Below is a small trained network, with its code and all its weights. Each question gives an input and a class and asks what happens when units are switched off, that is, made to give their printed mean instead of their output.

import numpy as np


def w(rows, s, z=0):
    codes = np.array(rows[::2]) - 128.0
    scale = np.full(codes.shape[1], s)
    scale[-1] = z or s
    return codes * scale


def norm(h):
    return h / np.sqrt((h * h).mean(-1, keepdims=True) + 1e-5)


def f(y):
    return np.maximum(y, 0)


def log_softmax(a):
    a = a - a.max(-1, keepdims=True)
    return a - np.log(np.exp(a).sum(-1, keepdims=True))


def net(x, mask):
    res = np.array(x, float).reshape(1, 5) / 4 @ E
    u = 0
    for l in range(3):
        y = f(norm(res) @ A[l][:, :-1].T + A[l][:, -1])
        res = res + np.where(mask[u : u + 12], y, B[l][:, -1]) @ B[l][:, :-1]
        u += 12
    return log_softmax(norm(res)[-1] @ U[:, :-1].T + U[:, -1])


A, B = {}, {}
E = w([
[166,116,95,118,2,126,56],'x0',
[210,61,162,134,102,54,223],'x1',
[115,5,60,160,127,119,98],'x2',
[128,76,155,45,131,66,181],'x3',
[82,31,140,119,205,131,97],'x4',
],0.0093)
A[0] = w([
[132,84,110,141,67,136,111,131],'L0N0',
[113,139,164,127,171,104,72,86],'L0N1',
[1,195,181,49,210,170,135,72],'L0N2',
[70,154,128,138,121,166,101,81],'L0N3',
[149,64,139,122,156,121,184,129],'L0N4',
[101,173,184,118,212,129,123,30],'L0N5',
[93,167,143,205,119,76,156,95],'L0N6',
[74,151,145,242,127,139,81,38],'L0N7',
[168,96,231,132,131,73,221,52],'L0N8',
[61,188,107,253,141,165,107,1],'L0N9',
[91,185,143,238,156,205,70,44],'L0N10',
[35,206,193,100,134,168,90,12],'L0N11',
],0.0085,0.008)
B[0] = w([
[48,135,114,109,98,142,153,199],'L0N0',
[118,153,92,89,104,103,136,150],'L0N1',
[2,180,206,139,177,92,78,254],'L0N2',
[208,120,169,79,157,142,174,167],'L0N3',
[72,119,188,182,139,70,153,218],'L0N4',
[100,94,96,79,67,113,98,170],'L0N5',
[119,151,114,114,143,172,148,150],'L0N6',
[209,118,50,137,189,140,188,164],'L0N7',
[223,95,192,97,148,43,179,215],'L0N8',
[190,113,104,185,166,149,77,173],'L0N9',
[203,137,121,175,182,167,43,212],'L0N10',
[114,196,235,21,118,207,56,180],'L0N11',
],0.0085,0.0054)
A[1] = w([
[205,120,63,154,186,184,97,77],'L1N0',
[40,40,66,117,154,125,161,135],'L1N1',
[147,182,119,137,10,97,144,61],'L1N2',
[163,217,108,137,18,153,157,55],'L1N3',
[120,249,97,129,103,111,169,175],'L1N4',
[153,163,133,62,164,154,104,60],'L1N5',
[164,135,178,171,156,93,243,26],'L1N6',
[95,196,92,85,114,78,76,90],'L1N7',
[114,180,132,65,125,158,168,100],'L1N8',
[120,169,123,134,114,156,236,3],'L1N9',
[156,145,96,140,128,131,208,15],'L1N10',
[126,16,61,144,103,84,108,44],'L1N11',
],0.011,0.0051)
B[1] = w([
[174,201,70,198,48,96,138,208],'L1N0',
[107,143,130,178,12,107,108,244],'L1N1',
[101,95,85,83,186,62,99,214],'L1N2',
[123,140,36,33,140,108,81,218],'L1N3',
[82,33,100,118,151,181,64,231],'L1N4',
[154,130,188,155,106,133,101,176],'L1N5',
[191,141,121,126,168,186,190,254],'L1N6',
[181,96,142,121,161,134,95,201],'L1N7',
[133,78,139,142,156,141,83,178],'L1N8',
[127,76,148,152,164,195,138,149],'L1N9',
[83,101,134,123,144,165,154,148],'L1N10',
[147,117,220,157,84,195,71,220],'L1N11',
],0.011,0.0057)
A[2] = w([
[200,147,55,141,162,194,134,51],'L2N0',
[92,206,95,83,118,115,92,125],'L2N1',
[126,132,129,103,112,162,149,77],'L2N2',
[125,124,132,136,32,158,138,49],'L2N3',
[244,101,191,131,132,66,234,80],'L2N4',
[40,118,136,177,180,20,184,1],'L2N5',
[219,32,112,110,190,103,138,160],'L2N6',
[226,123,72,130,163,227,119,83],'L2N7',
[170,134,172,141,157,39,237,60],'L2N8',
[111,162,123,139,99,197,158,53],'L2N9',
[167,170,83,166,134,117,106,83],'L2N10',
[97,124,122,160,126,220,88,126],'L2N11',
],0.011,0.0049)
B[2] = w([
[144,102,84,194,161,109,198,181],'L2N0',
[252,125,148,131,164,98,119,190],'L2N1',
[116,83,130,112,113,162,110,129],'L2N2',
[123,57,203,200,113,126,112,169],'L2N3',
[103,240,200,69,45,211,159,255],'L2N4',
[97,162,6,131,140,3,166,168],'L2N5',
[88,168,130,38,51,181,230,230],'L2N6',
[84,83,54,194,166,117,213,204],'L2N7',
[134,255,170,125,66,82,124,221],'L2N8',
[67,133,110,116,106,133,166,133],'L2N9',
[197,176,114,139,120,138,153,168],'L2N10',
[193,138,162,143,176,132,222,215],'L2N11',
],0.0088,0.0078)
U = w([
[111,73,67,90,174,200,250,63],'0',
[122,198,224,61,65,144,236,164],'1',
[155,122,159,169,97,150,156,3],'2',
[22,145,139,162,181,1,153,120],'3',
[113,142,244,94,227,179,44,161],'4',
[155,85,37,10,103,94,62,148],'5',
[116,46,191,195,8,116,69,146],'6',
[205,182,35,235,159,178,107,176],'7',
],0.018,0.0072)

Each question gives the input, the list of numbers given to net, and the class t.
The units are the neurons (one row each of A and B). Each row of codes is followed by its name. A weight is (code - 128) times the scale printed after its matrix; where a second scale follows, it is the last column's (A, B and U).
mask holds one flag per neuron, layer by layer. A switched-off neuron (its flag False) gives its mean, the last column of its row in B, instead of its output. The means were averaged over made-up inputs and are rounded, as every weight is.
A unit's drop is (log p(t) with every unit on - log p(t) with that unit switched off) / (log p(t) with every unit on - log p(t) with every unit switched off).
The circuit of an input: a set's keep is (log p(t) with only the set's units on - log p(t) with every unit switched off) / (log p(t) with every unit on - log p(t) with every unit switched off). Starting from the 12 units with the biggest drops (on a tie, the unit counted first), units are removed one at a time, each time the one whose removal leaves the highest keep (on an exact tie, the one counted first), for as long as the keep stays at least 0.8.
circuit, biggest first: the units of the circuit, biggest drop first
top k neurons: the k neurons with the biggest drops, biggest first
top k neurons in layer l: the k neurons of layer l with the biggest drops, biggest first
drop of u: that unit's drop, to one decimal
input [-1,-3,-5,6,7], class 3: circuit, biggest first	(L0N2; L2N5)
input [3,3,5,6,-1], class 6: circuit, biggest first	(L1N11)
input [6,-4,-3,7,8], class 6: top 2 neurons in layer 0	(L0N11; L0N10)
input [7,3,1,-5,1], class 5: circuit, biggest first	(L1N3; L1N2)
input [-5,-7,-3,-8,1], class 7: top 4 neurons	(L0N10; L0N9; L0N7; L1N0)
input [3,0,7,-2,-6], class 5: top 2 neurons	(L1N3; L1N2)
input [5,6,-8,-2,-5], class 5: circuit, biggest first	(L1N3; L1N2)
input [-6,-3,-1,-1,7], class 3: top 2 neurons	(L2N5; L1N11)
input [8,1,1,-7,4], class 7: top 2 neurons	(L1N1; L0N4)
input [-1,-1,-8,8,8], class 3: top 2 neurons	(L0N2; L2N5)
input [1,6,-7,-8,-8], class 0: top 2 neurons in layer 1	(L1N9; L1N4)
input [-5,-6,-1,8,8], class 3: drop of L2N5	0.1
input [8,4,-2,-5,3], class 5: drop of L2N10	0.0
input [-4,-2,6,5,0], class 6: circuit, biggest first	(L1N1)
input [0,2,7,6,2], class 6: drop of L1N1	0.4
input [1,4,4,-4,-5], class 5: top 2 neurons in layer 1	(L1N3; L1N2)
